Below is a small trained network, with its code and all its weights. Each question gives an input and a target symbol and asks what happens when units are switched off, that is, made to give their printed mean instead of their output.

import numpy as np


def w(rows, s, z=0):
    codes = np.array(rows[::2]) - 128.0
    scale = np.full(codes.shape[1], s)
    scale[-1] = z or s
    return codes * scale


def norm(h):
    return h / np.sqrt((h * h).mean(-1, keepdims=True) + 1e-5)


def f(y):
    return np.maximum(y, 0)


def softmax(a):
    e = np.exp(a - a.max(-1, keepdims=True))
    return e / e.sum(-1, keepdims=True)


def log_softmax(a):
    a = a - a.max(-1, keepdims=True)
    return a - np.log(np.exp(a).sum(-1, keepdims=True))


def net(x, mask):
    ids = ['ΛΞαβγδζηθπστφψω'.index(c) for c in x.split()]
    T = len(ids)
    res = E[ids] + P[:T]
    u = 0
    for l in range(2):
        q, k, v = (norm(res) @ M[l].T for M in (Q, K, V))
        z = softmax(np.where(np.tri(T) > 0, q @ k.T / 3**0.5, -1e9)) @ v
        res = res + np.where(mask[u], z, O[l][:, -1]) @ O[l][:, :-1]
        u += 1
        y = f(norm(res) @ A[l][:, :-1].T + A[l][:, -1])
        res = res + np.where(mask[u : u + 4], y, B[l][:, -1]) @ B[l][:, :-1]
        u += 4
    return log_softmax(norm(res)[-1] @ U[:, :-1].T + U[:, -1])


Q, K, V, O, A, B = {}, {}, {}, {}, {}, {}
E = w([
[201,174,118],'Λ',
[241,138,99],'Ξ',
[217,160,104],'α',
[197,164,111],'β',
[232,158,99],'γ',
[194,166,123],'δ',
[199,161,113],'ζ',
[196,168,117],'η',
[201,212,136],'θ',
[101,139,113],'π',
[231,26,112],'σ',
[9,209,149],'τ',
[59,163,107],'φ',
[170,182,56],'ψ',
[177,125,180],'ω',
],0.016)
P = w([
[134,98,177],'0',
[117,131,112],'1',
[195,154,163],'2',
[100,132,79],'3',
[219,205,190],'4',
[72,128,57],'5',
[207,152,221],'6',
[2,114,45],'7',
[198,169,242],'8',
],0.0084)
Q[0] = w([
[126,137,227],'0.h0',
[88,232,129],'0.h0',
[174,93,2],'0.h0',
],0.0079)
K[0] = w([
[113,137,218],'0.h0',
[84,129,89],'0.h0',
[118,4,18],'0.h0',
],0.011)
V[0] = w([
[111,153,135],'0.h0',
[93,219,2],'0.h0',
[114,42,73],'0.h0',
],0.0086)
O[0] = w([
[160,201,1,37],'0.h0',
[136,142,150,7],'0.h0',
[54,138,31,181],'0.h0',
],0.0065,0.002)
A[0] = w([
[156,81,192,172],'0.n0',
[155,47,248,166],'0.n1',
[24,173,175,254],'0.n2',
[161,96,119,118],'0.n3',
],0.013,0.0029)
B[0] = w([
[218,174,100,227],'0.n0',
[122,255,125,254],'0.n1',
[207,180,113,169],'0.n2',
[90,147,120,202],'0.n3',
],0.0077,0.0063)
Q[1] = w([
[53,63,107],'1.h0',
[174,255,57],'1.h0',
[99,129,113],'1.h0',
],0.013)
K[1] = w([
[229,156,198],'1.h0',
[1,71,86],'1.h0',
[138,210,155],'1.h0',
],0.0087)
V[1] = w([
[102,224,16],'1.h0',
[177,83,106],'1.h0',
[173,50,8],'1.h0',
],0.013)
O[1] = w([
[137,144,2,252],'1.h0',
[79,117,205,177],'1.h0',
[105,91,148,244],'1.h0',
],0.0077,0.011)
A[1] = w([
[5,223,19,251],'1.n0',
[254,141,143,43],'1.n1',
[223,160,230,147],'1.n2',
[96,137,255,174],'1.n3',
],0.0083,0.0027)
B[1] = w([
[151,64,151,254],'1.n0',
[58,143,168,247],'1.n1',
[82,133,161,237],'1.n2',
[49,5,109,150],'1.n3',
],0.013,0.0058)
U = w([
[115,128,112,89],'Λ',
[161,160,128,172],'Ξ',
[129,153,135,19],'α',
[105,134,120,111],'β',
[172,164,152,59],'γ',
[154,9,116,215],'δ',
[129,151,160,66],'ζ',
[128,135,156,40],'η',
[104,155,125,7],'θ',
[84,123,98,153],'π',
[62,59,228,214],'σ',
[123,122,37,101],'τ',
[137,127,130,2],'φ',
[191,128,82,19],'ψ',
[141,118,124,162],'ω',
],0.016,0.0064)

Each question gives the input, a string of symbols that net reads in full, and the target symbol t.
The units are the heads (3 rows each of Q, K, V and O) and the neurons (one row each of A and B). Each row of codes is followed by its name. A weight is (code - 128) times the scale printed after its matrix; where a second scale follows, it is the last column's (O, A, B and U).
mask holds one flag per unit, layer by layer, with each layer's heads first. A switched-off unit (its flag False) gives its mean, the last column of its rows in O or B, instead of its output. The means were averaged over made-up inputs and are rounded, as every weight is.
A unit's drop is (log p(t) with every unit on - log p(t) with that unit switched off) / (log p(t) with every unit on - log p(t) with every unit switched off).
The circuit of an input: a set's keep is (log p(t) with only the set's units on - log p(t) with every unit switched off) / (log p(t) with every unit on - log p(t) with every unit switched off). Starting from all 10 units, units are removed one at a time, each time the one whose removal leaves the highest keep (on an exact tie, the one counted first), for as long as the keep stays at least 0.8.
units of the circuit, in order: the units of the circuit, biggest drop first
unit that matters most: the unit with the biggest drop
k most important neurons: the k neurons with the biggest drops, biggest first
k most important neurons of layer l: the k neurons of layer l with the biggest drops, biggest first
drop of u: that unit's drop, to one decimal
input β η σ Ξ, target δ: unit that matters most : 0.n0
input Λ σ φ φ ζ σ σ β, target δ: 2 most important neurons of layer 0 : 0.n2, 0.n1
input σ π σ σ σ σ σ π, target δ: units of the circuit, in order : 1.n0, 1.n1
input σ Λ σ ζ, target δ: 2 most important neurons : 1.n0, 0.n1
input φ ζ β σ ω, target σ: units of the circuit, in order : 0.n2, 1.h0, 1.n3
input θ σ γ, target σ: units of the circuit, in order : 1.h0, 0.h0
input φ σ ω ζ η η σ δ, target δ: 4 most important neurons : 1.n0, 0.n2, 0.n1, 0.n3
input η σ τ, target σ: units of the circuit, in order : 0.h0, 0.n2, 1.h0, 1.n3
input φ β σ Ξ, target δ: 3 most important neurons of layer 0 : 0.n2, 0.n1, 0.n0
input σ η π σ ω, target σ: units of the circuit, in order : 1.h0, 1.n3
input ψ η θ π δ σ β, target σ: 2 most important neurons : 0.n2, 1.n3
input σ ζ σ η, target δ: 2 most important neurons : 1.n0, 0.n1
input ζ η σ σ ζ φ, target τ: 2 most important neurons of layer 0 : 0.n2, 0.n0
input σ γ σ σ β σ β, target σ: units of the circuit, in order : 1.h0
input Ξ σ Ξ, target σ: drop of 1.h0 : 1.1
input η σ γ σ δ, target σ: drop of 1.h0 : 0.6
input β η σ η β σ ψ, target σ: drop of 1.h0 : 1.0
